Here is a tiny trained network, its code and every weight. The questions are about switching its units off for an input and a class, where a switched-off unit gives its printed mean instead of its output.

import numpy as np


def w(rows, s, z=0):
    codes = np.array(rows[::2]) - 128.0
    scale = np.full(codes.shape[1], s)
    scale[-1] = z or s
    return codes * scale


def f(y):
    return np.maximum(y, 0)


def log_softmax(a):
    a = a - a.max(-1, keepdims=True)
    return a - np.log(np.exp(a).sum(-1, keepdims=True))


def net(x, mask):
    res = np.array(x, float).reshape(1, 5) / 4 @ E
    y = f(res @ A[0][:, :-1].T + A[0][:, -1])
    res = res + np.where(mask, y, B[0][:, -1]) @ B[0][:, :-1]
    return log_softmax(res[-1] @ U[:, :-1].T + U[:, -1])


A, B = {}, {}
E = w([
[120,121,30,123,113,169,125,96,176,39,132,178],'x0',
[168,125,118,135,116,127,109,83,144,115,31,120],'x1',
[67,143,166,128,119,114,94,187,66,127,70,141],'x2',
[188,124,175,120,100,159,2,79,204,119,108,138],'x3',
[222,134,155,122,137,75,158,77,84,69,121,112],'x4',
],0.0054)
A[0] = w([
[95,130,70,130,129,156,150,126,208,180,162,129,210],'N0',
[143,124,90,129,126,112,163,124,94,79,120,125,151],'N1',
[171,133,143,127,129,114,137,132,111,118,131,118,53],'N2',
[98,127,209,128,119,124,62,158,124,154,147,127,126],'N3',
[116,120,128,132,132,125,136,123,120,127,107,128,180],'N4',
[171,126,139,127,123,147,82,92,190,124,96,130,106],'N5',
[88,130,133,131,129,115,154,146,78,170,1,115,214],'N6',
[19,129,66,127,126,163,111,177,133,106,137,158,239],'N7',
[137,111,160,131,123,133,123,134,84,121,115,127,250],'N8',
[162,130,105,125,135,145,101,105,169,70,96,148,203],'N9',
[78,128,132,128,129,106,188,165,20,132,208,124,149],'N10',
[158,125,87,131,122,119,148,103,137,70,124,131,123],'N11',
[119,115,134,123,123,139,117,130,103,120,118,131,224],'N12',
],0.016,0.0023)
B[0] = w([
[135,116,52,134,131,164,144,160,153,170,214,91,194],'N0',
[147,149,123,120,139,187,124,102,80,103,136,166,172],'N1',
[127,161,146,122,120,84,127,75,171,126,153,129,151],'N2',
[158,147,115,123,138,186,68,195,84,125,82,148,197],'N3',
[144,143,129,124,133,123,112,128,117,137,125,122,145],'N4',
[94,125,131,137,118,95,86,212,169,168,100,88,196],'N5',
[135,167,158,123,139,100,71,175,47,131,41,133,214],'N6',
[96,99,93,138,103,46,91,76,203,165,58,64,230],'N7',
[144,180,134,130,139,86,138,108,102,159,128,118,172],'N8',
[104,140,36,134,120,80,136,117,134,125,54,109,194],'N9',
[114,137,160,133,133,67,204,252,130,115,193,130,247],'N10',
[139,136,99,119,120,179,101,104,124,76,101,174,175],'N11',
[152,152,109,127,135,110,139,126,117,124,115,127,153],'N12',
],0.017,0.012)
U = w([
[141,107,198,126,125,120,137,44,159,151,162,118,86],'0',
[158,110,117,123,140,217,114,143,121,135,163,145,81],'1',
[110,108,132,143,127,102,185,144,159,153,214,100,151],'2',
[164,139,124,109,132,172,126,27,102,101,122,170,128],'3',
[104,110,96,135,88,110,99,89,172,137,92,105,145],'4',
[142,168,169,122,145,115,109,161,67,123,99,147,162],'5',
[82,2,220,128,117,176,144,69,128,112,131,154,4],'6',
[159,136,145,110,144,177,166,104,101,87,179,188,103],'7',
],0.0098,0.0028)

Each question gives the input, the list of numbers given to net, and the class t.
The units are the neurons (one row each of A and B). Each row of codes is followed by its name. A weight is (code - 128) times the scale printed after its matrix; where a second scale follows, it is the last column's (A, B and U).
mask holds one flag per neuron, in row order. A switched-off neuron (its flag False) gives its mean, the last column of its row in B, instead of its output. The means were averaged over made-up inputs and are rounded, as every weight is.
A unit's drop is (log p(t) with every unit on - log p(t) with that unit switched off) / (log p(t) with every unit on - log p(t) with every unit switched off).
The circuit of an input: a set's keep is (log p(t) with only the set's units on - log p(t) with every unit switched off) / (log p(t) with every unit on - log p(t) with every unit switched off). Starting from the 12 units with the biggest drops (on a tie, the unit counted first), units are removed one at a time, each time the one whose removal leaves the highest keep (on an exact tie, the one counted first), for as long as the keep stays at least 0.8.
units of the circuit, in order: the units of the circuit, biggest drop first
k most important neurons: the k neurons with the biggest drops, biggest first
drop when u is switched off: that unit's drop, to one decimal
input [-6,-1,-8,-6,7], class 2: most important neuron => N10
input [-4,-7,-6,3,-8], class 2: 4 most important neurons => N0, N6, N11, N1
input [2,-5,0,0,8], class 7: units of the circuit, in order => N7, N6, N5
input [-6,-7,-8,6,2], class 1: 3 most important neurons => N7, N10, N6
input [-8,-7,-1,0,7], class 2: 2 most important neurons => N6, N10
input [6,-1,6,3,5], class 4: 4 most important neurons => N9, N10, N6, N3
input [1,-4,-1,-4,3], class 2: 3 most important neurons => N6, N10, N3
input [6,2,0,-5,3], class 3: 2 most important neurons => N1, N5
input [1,6,-5,-6,-1], class 1: 2 most important neurons => N7, N0
input [-1,-6,-4,2,3], class 2: 3 most important neurons => N6, N3, N1
input [-7,1,-5,5,-8], class 1: 2 most important neurons => N7, N3
input [4,-1,-7,-5,-6], class 2: drop when N0 is switched off => 2.0
input [1,1,-8,-6,3], class 7: drop when N1 is switched off => 0.1
input [-3,-2,1,-5,-4], class 2: units of the circuit, in order => N10
input [-7,-5,-3,6,-7], class 1: drop when N3 is switched off => 0.2
input [8,-4,7,2,7], class 3: drop when N1 is switched off => 0.2
